Below are the code and all the weights of a small trained network. Each question names an input and a target symbol and asks about switching units off, where a switched-off unit gives its printed mean instead of its output.

import numpy as np


def w(rows, s, z=0):
    codes = np.array(rows[::2]) - 128.0
    scale = np.full(codes.shape[1], s)
    scale[-1] = z or s
    return codes * scale


def norm(h):
    return h / np.sqrt((h * h).mean(-1, keepdims=True) + 1e-5)


def f(y):
    return y / 2 * (1 + np.tanh(0.7978845608 * (y + 0.044715 * y**3)))


def softmax(a):
    e = np.exp(a - a.max(-1, keepdims=True))
    return e / e.sum(-1, keepdims=True)


def log_softmax(a):
    a = a - a.max(-1, keepdims=True)
    return a - np.log(np.exp(a).sum(-1, keepdims=True))


def net(x, mask):
    ids = ['ΓΠαβεζηθ'.index(c) for c in x.split()]
    T = len(ids)
    res = E[ids] + P[:T]
    r = norm(res)
    for j in range(2):
        rows = slice(2 * j, 2 * j + 2)
        q, k, v = (r @ M[0][rows].T for M in (Q, K, V))
        z = softmax(np.where(np.tri(T) > 0, q @ k.T / 2**0.5, -1e9)) @ v
        o = O[0][rows]
        res = res + np.where(mask[j], z, o[:, -1]) @ o[:, :-1]
    y = f(norm(res) @ A[0][:, :-1].T + A[0][:, -1])
    res = res + np.where(mask[2:14], y, B[0][:, -1]) @ B[0][:, :-1]
    return log_softmax(norm(res)[-1] @ U[:, :-1].T + U[:, -1])


Q, K, V, O, A, B = {}, {}, {}, {}, {}, {}
E = w([
[238,114,10],'Γ',
[218,161,222],'Π',
[226,118,37],'α',
[210,112,178],'β',
[190,163,8],'ε',
[140,68,22],'ζ',
[175,218,6],'η',
[150,204,151],'θ',
],0.012)
P = w([
[2,111,218],'0',
[116,147,103],'1',
[113,163,120],'2',
[132,154,133],'3',
[119,190,182],'4',
[125,163,122],'5',
[164,138,152],'6',
[150,172,179],'7',
],0.0093)
Q[0] = w([
[19,29,158],'h0',
[30,113,101],'h0',
[9,19,254],'h1',
[169,233,97],'h1',
],0.0096)
K[0] = w([
[248,165,73],'h0',
[254,250,88],'h0',
[212,178,156],'h1',
[35,47,65],'h1',
],0.0093)
V[0] = w([
[194,110,175],'h0',
[76,137,254],'h0',
[117,81,95],'h1',
[125,26,63],'h1',
],0.0097)
O[0] = w([
[61,118,121,85],'h0',
[70,139,97,99],'h0',
[169,49,102,193],'h1',
[183,9,164,255],'h1',
],0.013,0.0057)
A[0] = w([
[111,63,111,253],'n0',
[145,71,49,129],'n1',
[153,160,111,110],'n2',
[169,197,138,138],'n3',
[202,200,182,128],'n4',
[61,158,87,184],'n5',
[202,217,108,118],'n6',
[74,19,55,248],'n7',
[155,105,62,150],'n8',
[142,119,240,145],'n9',
[147,24,60,152],'n10',
[254,216,139,151],'n11',
],0.011,0.0041)
B[0] = w([
[174,233,186,207],'n0',
[217,85,150,200],'n1',
[65,128,82,134],'n2',
[35,66,134,149],'n3',
[147,72,99,174],'n4',
[129,203,204,157],'n5',
[48,43,74,170],'n6',
[138,191,167,222],'n7',
[135,110,185,189],'n8',
[141,75,196,163],'n9',
[105,193,129,254],'n10',
[99,2,96,236],'n11',
],0.0073,0.0075)
U = w([
[245,139,255,154],'Γ',
[104,158,106,253],'Π',
[218,136,214,82],'α',
[8,25,13,74],'β',
[128,59,82,135],'ε',
[149,130,164,21],'ζ',
[110,251,150,155],'η',
[84,219,137,149],'θ',
],0.0082,0.0048)

Each question gives the input, a string of symbols that net reads in full, and the target symbol t.
The units are the heads (2 rows each of Q, K, V and O) and the neurons (one row each of A and B). Each row of codes is followed by its name. A weight is (code - 128) times the scale printed after its matrix; where a second scale follows, it is the last column's (O, A, B and U).
mask holds one flag per unit, heads first, then neurons. A switched-off unit (its flag False) gives its mean, the last column of its rows in O or B, instead of its output. The means were averaged over made-up inputs and are rounded, as every weight is.
A unit's drop is (log p(t) with every unit on - log p(t) with that unit switched off) / (log p(t) with every unit on - log p(t) with every unit switched off).
The circuit of an input: a set's keep is (log p(t) with only the set's units on - log p(t) with every unit switched off) / (log p(t) with every unit on - log p(t) with every unit switched off). Starting from the 12 units with the biggest drops (on a tie, the unit counted first), units are removed one at a time, each time the one whose removal leaves the highest keep (on an exact tie, the one counted first), for as long as the keep stays at least 0.8.
circuit, biggest first: the units of the circuit, biggest drop first
k most important neurons: the k neurons with the biggest drops, biggest first
heads that matter: for each layer, one digit per head in row order, 1 if its drop is at least 0.15 and else 0, layers parted by /
drop of u: that unit's drop, to one decimal
input η Γ α β α η ε α, target β: most important neuron	(n6)
input Π ε Π ε Γ Π, target η: circuit, biggest first	(h0; h1)
input Π β η β η Π Γ, target η: circuit, biggest first	(h0; h1; n5)
input Π β η Π β α α, target η: circuit, biggest first	(h0; h1; n5)
input Π ε ε ε η, target η: circuit, biggest first	(h0; n5)
input Π η α Γ η θ, target η: heads that matter	10
input η ε β, target β: heads that matter	01
input ε ε ε ζ η, target ε: heads that matter	00
input Π η θ Π η ε, target η: 2 most important neurons	(n5; n11)
input Π ε ε, target η: drop of n3	0.0
input Π Γ β Π ε θ ε β, target η: drop of n5	0.1
input Π β η Π, target η: drop of h0	1.2
input η ε ε Γ η θ Π ε, target β: drop of h1	0.4
